Moves between nodes:
at | su fo bo ge se
Z737 | Z335 Z237 Z162 Z863 Z436
Z420 | Z672 Z401 Z981 Z81 Z459
Z251 | Z117 Z315 Z168 Z837 Z319
Z249 | Z162 Z863 Z171 Z21 Z678
Z362 | Z655 Z432 Z315 Z792 Z541
Z272 | Z322 Z37 Z672 Z401 Z825
Z401 | Z825 Z308 Z459 Z599 Z624
Z550 | Z981 Z81 Z728 Z781 Z537
Z319 | Z251 Z845 Z673 Z439 Z837
Z168 | Z940 Z319 Z743 Z500 Z673
Z292 | Z728 Z781 Z432 Z220 Z457
Z537 | Z550 Z322 Z292 Z672 Z781
Z275 | Z408 Z107 Z884 Z362 Z655
Z863 | Z436 Z168 Z678 Z587 Z743
Z81 | Z459 Z599 Z537 Z272 Z322
Z237 | Z852 Z117 Z436 Z168 Z940
Z837 | Z319 Z408 Z500 Z884 Z439
Z171 | Z599 Z678 Z272 Z92 Z37
Z436 | Z737 Z940 Z249 Z743 Z863
Z672 | Z781 Z825 Z220 Z459 Z420
Z432 | Z651 Z457 Z541 Z589 Z906
Z655 | Z275 Z651 Z778 Z541 Z362
Z673 | Z168 Z837 Z587 Z767 Z500
Z906 | Z432 Z220 Z792 Z813 Z589
Z728 | Z813 Z537 Z651 Z457 Z292
Z781 | Z537 Z272 Z457 Z420 Z672
Z599 | Z624 Z249 Z322 Z37 Z171
Z459 | Z420 Z624 Z550 Z322 Z81
Z408 | Z845 Z336 Z439 Z655 Z275
Z336 | Z792 Z813 Z275 Z651 Z107
Z457 | Z292 Z672 Z906 Z981 Z220
Z845 | Z315 Z792 Z837 Z275 Z408
Z315 | Z778 Z541 Z319 Z408 Z845
Z884 | Z439 Z655 Z117 Z315 Z778
Z92 | Z37 Z335 Z401 Z162 Z308
Z162 | Z308 Z436 Z599 Z678 Z249
Z322 | Z81 Z171 Z781 Z825 Z272
Z220 | Z457 Z420 Z589 Z550 Z981
Z678 | Z249 Z743 Z37 Z335 Z21
Z792 | Z541 Z589 Z408 Z107 Z336
Z743 | Z863 Z673 Z21 Z852 Z587
Z587 | Z743 Z500 Z335 Z237 Z852
Z813 | Z589 Z550 Z107 Z292 Z728
Z500 | Z673 Z439 Z852 Z117 Z767
Z21 | Z678 Z587 Z92 Z737 Z335
Z117 | Z767 Z778 Z940 Z319 Z251
Z624 | Z401 Z162 Z81 Z171 Z599
Z439 | Z837 Z275 Z767 Z778 Z884
Z308 | Z92 Z737 Z624 Z249 Z162
Z37 | Z171 Z21 Z825 Z308 Z92
Z981 | Z220 Z459 Z813 Z537 Z550
Z778 | Z884 Z362 Z251 Z845 Z315
Z940 | Z237 Z251 Z863 Z673 Z168
Z335 | Z21 Z852 Z308 Z436 Z737
Z852 | Z587 Z767 Z737 Z940 Z237
Z825 | Z272 Z92 Z420 Z624 Z401
Z541 | Z362 Z906 Z845 Z336 Z792
Z651 | Z107 Z292 Z362 Z906 Z432
Z767 | Z500 Z884 Z237 Z251 Z117
Z107 | Z336 Z728 Z655 Z432 Z651
Z589 | Z906 Z981 Z336 Z728 Z813

In the rows, 57 stands for zero.

The rows follow the links: the fewer symbols apart two nodes are, the more alike their rows tend to be.

Each row is also shifted at random along 2 hidden directions that mean nothing.

Row, then node:
[  90,   50,   60,   70,   55,   76,   54,   57,   45,   62,   59,   50,   54,   57,   52,   63,   58,   48,   50,   62,   48,   59,   42,   62,   69,   47,   47,   64,   59,   52,   50,   51,   56,   62]
node: Z837
[  84,   67,   64,   47,   59,   63,   55,   56,   62,   48,   57,   59,   67,   54,   63,   53,   56,   63,   66,   51,   65,   52,   62,   50,   60,   61,   68,   57,   63,   66,   60,   63,   56,   50]
node: Z322
[  37,   64,   61,   51,   59,   56,   54,   55,   62,   51,   56,   62,   62,   52,   56,   52,   55,   59,   63,   50,   64,   51,   66,   57,   56,   64,   61,   47,   61,   62,   62,   55,   55,   49]
node: Z981
[  59,   57,   53,   62,   62,   71,   55,   48,   39,   61,   59,   64,   62,   58,   43,   56,   48,   43,   51,   67,   49,   63,   51,   68,   66,   56,   33,   51,   61,   48,   57,   42,   57,   49]
node: Z651
[  34,   62,   58,   53,   59,   56,   54,   53,   58,   53,   57,   63,   61,   52,   53,   52,   53,   56,   60,   53,   61,   53,   64,   61,   56,   63,   56,   46,   60,   59,   61,   53,   56,   49]
node: Z457
[ 104,   56,   56,   55,   57,   63,   60,   57,   53,   57,   57,   54,   60,   62,   63,   59,   56,   58,   57,   62,   54,   61,   50,   50,   60,   51,   58,   69,   57,   58,   53,   63,   58,   59]
node: Z335
[  43,   58,   64,   63,   56,   66,   51,   58,   57,   55,   58,   56,   57,   49,   52,   56,   58,   55,   58,   50,   59,   51,   57,   62,   62,   58,   57,   49,   62,   59,   57,   49,   55,   54]
node: Z107
[  42,   48,   49,   59,   52,   42,   60,   60,   59,   62,   55,   51,   46,   61,   58,   60,   61,   58,   51,   59,   51,   59,   53,   53,   48,   53,   57,   62,   48,   52,   53,   60,   57,   66]
node: Z940
[  47,   49,   58,   68,   53,   61,   54,   60,   54,   61,   57,   51,   49,   54,   52,   61,   60,   53,   51,   55,   51,   55,   50,   61,   59,   52,   52,   56,   56,   53,   53,   52,   56,   63]
node: Z884
[  37,   64,   57,   49,   60,   53,   55,   53,   59,   52,   56,   63,   63,   53,   55,   51,   53,   58,   62,   54,   62,   54,   66,   59,   54,   64,   58,   47,   60,   59,   62,   54,   56,   48]
node: Z550
[  68,   51,   50,   56,   55,   48,   61,   58,   56,   60,   56,   53,   51,   63,   60,   59,   58,   57,   52,   63,   52,   62,   52,   52,   52,   52,   55,   65,   50,   53,   53,   62,   58,   63]
node: Z743
[  30,   63,   50,   47,   61,   47,   58,   49,   54,   54,   56,   67,   63,   59,   52,   51,   50,   54,   58,   60,   58,   60,   65,   60,   52,   65,   49,   47,   56,   54,   63,   52,   57,   47]
node: Z537
[  61,   57,   53,   49,   55,   43,   61,   59,   65,   54,   55,   55,   55,   60,   64,   56,   59,   63,   58,   56,   59,   57,   60,   47,   49,   58,   66,   62,   51,   59,   57,   66,   57,   60]
node: Z249
[  83,   66,   64,   48,   59,   62,   55,   56,   63,   48,   57,   58,   66,   55,   64,   53,   56,   65,   66,   50,   66,   52,   62,   49,   59,   60,   70,   57,   63,   67,   60,   64,   56,   51]
node: Z272
[  75,   60,   52,   47,   59,   51,   61,   54,   57,   54,   56,   59,   62,   62,   62,   55,   54,   60,   58,   61,   58,   61,   59,   50,   53,   59,   59,   62,   54,   59,   58,   63,   58,   54]
node: Z37
[  53,   52,   54,   55,   52,   42,   60,   62,   66,   57,   55,   50,   49,   59,   64,   58,   62,   64,   56,   55,   57,   56,   56,   48,   48,   55,   68,   64,   49,   57,   54,   66,   58,   65]
node: Z863
[  46,   65,   61,   46,   58,   50,   55,   56,   67,   49,   56,   60,   62,   53,   62,   51,   56,   64,   66,   48,   67,   51,   68,   52,   52,   64,   70,   51,   59,   65,   62,   63,   56,   50]
node: Z459
[  43,   64,   55,   45,   59,   46,   58,   54,   63,   51,   55,   62,   63,   57,   60,   51,   54,   62,   62,   54,   64,   56,   67,   52,   50,   64,   62,   51,   57,   61,   62,   60,   56,   50]
node: Z81
[  73,   49,   58,   63,   53,   58,   58,   62,   58,   60,   56,   48,   50,   58,   60,   62,   62,   58,   53,   57,   53,   57,   49,   53,   58,   50,   60,   66,   53,   56,   51,   60,   57,   65]
node: Z168
[  17,   52,   58,   64,   53,   53,   53,   60,   58,   59,   56,   54,   49,   51,   51,   57,   60,   54,   53,   52,   56,   53,   57,   64,   55,   57,   54,   48,   56,   53,   56,   50,   55,   59]
node: Z655

The symbols that take the first to the second take the third to the fourth, perhaps in another order. What is the fourth?
Answer with the node's name.
[  37,   58,   66,   62,   55,   64,   50,   60,   62,   53,   57,   55,   56,   47,   54,   55,   60,   59,   61,   45,   62,   48,   60,   61,   61,   59,   63,   47,   63,   61,   59,   52,   54,   55]
to [  42,   63,   64,   55,   58,   62,   51,   57,   62,   51,   57,   59,   61,   49,   55,   53,   56,   59,   63,   48,   64,   50,   64,   59,   59,   62,   62,   47,   63,   62,   61,   53,   55,   50]
as [  56,   51,   59,   68,   55,   68,   53,   57,   50,   61,   58,   53,   53,   54,   50,   60,   58,   49,   52,   58,   50,   56,   49,   64,   64,   52,   48,   55,   58,   52,   53,   49,   56,   60]
to Z792

[  50,   64,   49,   47,   63,   52,   60,   47,   49,   55,   56,   68,   66,   61,   52,   51,   47,   52,   57,   65,   57,   62,   63,   60,   55,   63,   45,   50,   57,   54,   62,   53,   58,   45]
to [  62,   64,   58,   52,   62,   65,   55,   50,   50,   53,   58,   65,   67,   56,   52,   52,   50,   53,   60,   58,   59,   58,   60,   61,   62,   61,   50,   50,   62,   58,   61,   52,   57,   46]
as [  82,   65,   55,   48,   64,   66,   57,   48,   48,   53,   58,   65,   70,   60,   55,   52,   48,   53,   59,   63,   57,   61,   59,   58,   62,   60,   49,   55,   62,   58,   61,   54,   57,   46]
to Z550

[  35,   47,   56,   66,   51,   51,   56,   62,   59,   61,   56,   49,   44,   55,   55,   60,   62,   56,   52,   55,   53,   55,   53,   58,   53,   53,   57,   57,   51,   52,   52,   55,   56,   66]
to [  35,   52,   58,   66,   55,   59,   54,   58,   54,   60,   58,   55,   51,   53,   50,   59,   58,   52,   52,   55,   53,   55,   54,   63,   59,   55,   51,   52,   57,   52,   55,   49,   55,   59]
as [  70,   60,   59,   48,   55,   49,   58,   60,   68,   51,   55,   54,   59,   57,   66,   55,   59,   67,   63,   51,   64,   53,   62,   46,   52,   59,   72,   62,   56,   64,   58,   68,   57,   57]
to Z436

[  62,   53,   53,   55,   54,   46,   60,   60,   62,   58,   55,   52,   51,   61,   63,   59,   61,   61,   55,   58,   55,   59,   54,   49,   50,   53,   62,   65,   50,   55,   54,   64,   57,   63]
to [  74,   47,   43,   63,   58,   57,   62,   52,   39,   68,   57,   56,   52,   68,   50,   62,   52,   45,   43,   75,   41,   70,   43,   61,   58,   48,   33,   66,   49,   43,   51,   51,   58,   62]
as [  60,   51,   62,   69,   53,   68,   53,   61,   53,   60,   58,   50,   50,   52,   53,   61,   60,   53,   53,   54,   53,   54,   48,   61,   63,   51,   54,   57,   59,   55,   52,   51,   55,   62]
to Z541

[  73,   58,   46,   47,   60,   48,   64,   51,   51,   58,   56,   62,   61,   67,   59,   55,   52,   55,   53,   68,   53,   66,   56,   52,   52,   57,   50,   63,   51,   53,   57,   61,   59,   55]
to [  86,   53,   55,   57,   55,   57,   60,   58,   56,   59,   56,   52,   55,   61,   62,   60,   59,   58,   55,   61,   53,   61,   50,   50,   57,   51,   59,   67,   53,   56,   53,   63,   58,   62]
as [  59,   59,   64,   61,   58,   72,   51,   55,   52,   55,   59,   58,   61,   50,   50,   56,   54,   53,   58,   54,   57,   53,   55,   63,   66,   57,   52,   50,   65,   58,   58,   49,   56,   51]
to Z981

[  57,   61,   55,   56,   63,   67,   55,   48,   45,   57,   58,   65,   65,   57,   47,   54,   48,   47,   55,   62,   54,   60,   57,   65,   63,   59,   40,   49,   62,   53,   60,   46,   57,   47]
to [  31,   65,   62,   48,   57,   50,   54,   57,   68,   49,   56,   60,   61,   50,   60,   51,   57,   64,   65,   45,   68,   49,   69,   55,   52,   66,   70,   47,   60,   64,   62,   59,   55,   50]
as [  54,   47,   50,   65,   53,   54,   60,   58,   50,   64,   56,   52,   47,   61,   53,   61,   58,   51,   48,   64,   47,   63,   48,   59,   55,   50,   47,   63,   50,   48,   51,   54,   57,   64]
to Z884

[  28,   51,   55,   66,   54,   56,   54,   58,   53,   61,   57,   55,   49,   54,   50,   59,   58,   52,   51,   56,   52,   56,   54,   64,   56,   55,   49,   51,   55,   50,   55,   48,   56,   60]
to [  48,   47,   55,   66,   52,   55,   57,   60,   55,   62,   57,   50,   47,   57,   55,   61,   61,   54,   51,   57,   51,   57,   50,   59,   55,   51,   54,   60,   52,   51,   52,   55,   57,   64]
as [  63,   63,   57,   45,   59,   51,   59,   55,   62,   51,   55,   60,   63,   58,   62,   52,   55,   63,   63,   55,   63,   56,   64,   51,   53,   62,   64,   56,   57,   62,   61,   62,   57,   51]
to Z537

[  67,   57,   53,   49,   56,   47,   60,   58,   62,   56,   55,   55,   57,   61,   64,   56,   58,   63,   58,   58,   58,   58,   59,   47,   50,   57,   64,   63,   52,   59,   56,   65,   57,   59]
to [  75,   56,   46,   50,   59,   47,   64,   52,   51,   60,   55,   59,   58,   67,   59,   58,   53,   54,   53,   69,   51,   67,   54,   53,   53,   55,   49,   65,   51,   52,   56,   61,   58,   57]
as [ 113,   64,   55,   48,   64,   70,   60,   49,   46,   54,   58,   63,   71,   63,   59,   54,   48,   53,   59,   67,   54,   64,   53,   53,   65,   55,   49,   64,   61,   58,   58,   60,   58,   49]
to Z599

[  44,   49,   66,   69,   49,   59,   52,   66,   66,   57,   57,   45,   46,   48,   58,   60,   66,   62,   57,   45,   58,   47,   54,   55,   57,   52,   68,   57,   57,   60,   52,   57,   55,   66]
to [  60,   50,   58,   69,   54,   67,   54,   59,   51,   61,   57,   52,   50,   55,   52,   61,   60,   51,   51,   58,   51,   57,   47,   61,   63,   50,   50,   59,   57,   52,   52,   50,   57,   62]
as [  64,   54,   55,   53,   53,   46,   60,   60,   64,   57,   55,   52,   52,   59,   64,   58,   61,   63,   57,   56,   58,   57,   57,   47,   50,   55,   67,   64,   51,   58,   54,   66,   57,   63]
to Z436

[ 100,   61,   54,   49,   61,   61,   60,   52,   52,   55,   57,   60,   65,   63,   61,   56,   52,   57,   58,   63,   56,   62,   55,   51,   60,   56,   56,   65,   58,   59,   58,   62,   58,   53]
to [  48,   54,   36,   47,   60,   34,   67,   49,   48,   63,   55,   64,   55,   72,   55,   56,   50,   51,   47,   75,   47,   72,   56,   56,   45,   57,   40,   62,   44,   45,   57,   58,   59,   56]
as [  37,   47,   55,   63,   50,   46,   57,   64,   64,   60,   55,   48,   43,   56,   59,   61,   65,   60,   53,   53,   54,   54,   54,   54,   50,   52,   63,   61,   49,   55,   52,   60,   57,   67]
to Z837

[  28,   46,   52,   65,   51,   47,   57,   60,   57,   63,   55,   52,   45,   56,   54,   60,   61,   54,   49,   57,   51,   57,   53,   60,   51,   53,   53,   57,   49,   50,   52,   54,   56,   65]
to [  43,   47,   51,   61,   52,   45,   59,   61,   58,   62,   55,   50,   45,   59,   58,   61,   61,   56,   50,   59,   51,   59,   52,   55,   50,   52,   56,   62,   48,   51,   52,   58,   57,   66]
as [  76,   62,   54,   46,   60,   53,   60,   53,   58,   54,   56,   60,   64,   61,   61,   54,   53,   60,   59,   60,   59,   60,   60,   51,   54,   59,   59,   60,   56,   59,   59,   63,   58,   53]
to Z322

[  33,   48,   56,   67,   52,   54,   55,   61,   56,   61,   56,   51,   46,   54,   53,   61,   61,   54,   51,   55,   53,   55,   52,   61,   55,   53,   54,   55,   54,   52,   53,   52,   56,   63]
to [  47,   59,   57,   60,   60,   67,   53,   52,   48,   58,   58,   62,   60,   54,   48,   55,   52,   49,   55,   59,   54,   57,   56,   66,   63,   58,   45,   49,   61,   53,   58,   46,   56,   51]
as [  36,   62,   61,   57,   58,   61,   52,   55,   58,   53,   58,   60,   60,   50,   52,   53,   55,   56,   60,   50,   61,   51,   63,   62,   59,   61,   57,   46,   62,   59,   60,   51,   55,   51]
to Z322

[  59,   49,   56,   62,   51,   52,   58,   62,   60,   60,   56,   49,   47,   57,   60,   61,   63,   59,   53,   55,   54,   56,   51,   52,   54,   51,   62,   64,   52,   55,   52,   61,   57,   66]
to [  38,   53,   51,   52,   52,   34,   61,   62,   68,   57,   54,   52,   49,   60,   64,   57,   62,   65,   56,   54,   59,   56,   61,   47,   43,   57,   69,   61,   47,   58,   56,   67,   57,   64]
as [  68,   46,   41,   65,   59,   59,   63,   50,   35,   69,   58,   59,   52,   68,   46,   62,   51,   40,   41,   78,   38,   73,   42,   65,   60,   48,   26,   64,   49,   40,   50,   47,   58,   60]
to Z587

[  91,   50,   47,   60,   58,   60,   62,   53,   43,   64,   57,   56,   55,   67,   54,   61,   53,   49,   48,   72,   44,   68,   45,   57,   60,   49,   42,   69,   52,   48,   51,   56,   59,   61]
to [  66,   50,   54,   61,   53,   53,   59,   61,   57,   61,   56,   50,   49,   60,   59,   61,   61,   58,   52,   59,   52,   59,   50,   53,   55,   51,   58,   65,   51,   54,   52,   60,   57,   65]
as [  53,   49,   45,   58,   55,   44,   63,   56,   51,   64,   56,   55,   49,   65,   55,   60,   56,   52,   47,   68,   47,   66,   50,   56,   51,   52,   46,   64,   46,   47,   53,   57,   58,   63]
to Z168

[  32,   49,   58,   67,   51,   55,   54,   62,   59,   60,   56,   51,   47,   53,   53,   60,   61,   55,   53,   52,   55,   53,   54,   60,   56,   53,   56,   54,   54,   54,   53,   52,   55,   63]
to [  43,   52,   61,   67,   54,   64,   52,   59,   55,   59,   57,   53,   52,   51,   51,   58,   59,   53,   54,   52,   55,   53,   53,   63,   61,   54,   54,   52,   60,   54,   54,   49,   56,   59]
as [  67,   52,   63,   69,   54,   72,   52,   59,   51,   59,   59,   51,   53,   52,   53,   61,   59,   52,   53,   55,   52,   54,   48,   62,   65,   51,   53,   58,   61,   55,   53,   51,   56,   61]
to Z655

[  66,   52,   56,   57,   52,   49,   59,   62,   64,   57,   55,   49,   50,   58,   64,   59,   62,   63,   57,   54,   57,   55,   54,   49,   52,   53,   67,   66,   51,   59,   54,   65,   58,   65]
to [  68,   52,   54,   56,   54,   48,   60,   60,   61,   57,   55,   51,   52,   61,   62,   59,   60,   61,   55,   58,   55,   58,   53,   49,   52,   53,   63,   66,   50,   56,   53,   64,   58,   63]
as [  45,   54,   60,   66,   56,   66,   52,   57,   53,   58,   57,   56,   54,   52,   50,   58,   58,   52,   54,   54,   54,   54,   54,   64,   62,   55,   51,   52,   60,   55,   55,   48,   55,   57]
to Z655

[  58,   51,   49,   56,   54,   44,   62,   58,   57,   60,   55,   53,   51,   63,   61,   59,   59,   58,   52,   62,   52,   62,   53,   52,   49,   53,   56,   65,   48,   53,   53,   62,   58,   63]
to [  45,   48,   59,   62,   49,   47,   56,   67,   69,   57,   54,   46,   45,   54,   63,   61,   67,   64,   56,   48,   58,   51,   55,   51,   50,   53,   71,   62,   51,   59,   52,   63,   56,   68]
as [  24,   52,   51,   52,   50,   29,   61,   64,   71,   56,   53,   51,   46,   59,   65,   57,   64,   67,   56,   51,   60,   55,   62,   47,   40,   58,   71,   60,   45,   57,   56,   68,   57,   65]
to Z237

[  45,   47,   55,   64,   51,   49,   58,   63,   61,   61,   55,   48,   45,   57,   59,   60,   63,   58,   53,   54,   53,   56,   52,   54,   52,   52,   61,   61,   50,   54,   52,   58,   56,   67]
to [  59,   48,   55,   67,   53,   59,   57,   60,   52,   62,   57,   50,   48,   58,   54,   62,   59,   52,   50,   59,   50,   59,   48,   60,   58,   50,   52,   61,   54,   51,   51,   53,   57,   65]
as [  81,   62,   64,   48,   56,   56,   56,   59,   68,   50,   56,   54,   62,   55,   68,   54,   59,   67,   66,   49,   66,   51,   62,   46,   55,   59,   75,   61,   60,   67,   58,   68,   56,   56]
to Z308

[  57,   59,   67,   63,   57,   73,   50,   57,   55,   54,   59,   56,   60,   48,   52,   55,   57,   55,   60,   49,   60,   50,   56,   62,   65,   57,   58,   50,   65,   60,   57,   50,   55,   53]
to [  73,   60,   58,   61,   62,   77,   53,   49,   42,   57,   59,   63,   65,   56,   48,   56,   49,   46,   54,   62,   53,   59,   52,   67,   69,   56,   40,   52,   65,   53,   58,   45,   56,   48]
as [  64,   58,   51,   48,   57,   44,   62,   56,   61,   56,   55,   57,   57,   62,   62,   56,   56,   60,   57,   60,   57,   60,   59,   49,   49,   58,   61,   62,   51,   57,   57,   64,   58,   58]
to Z678

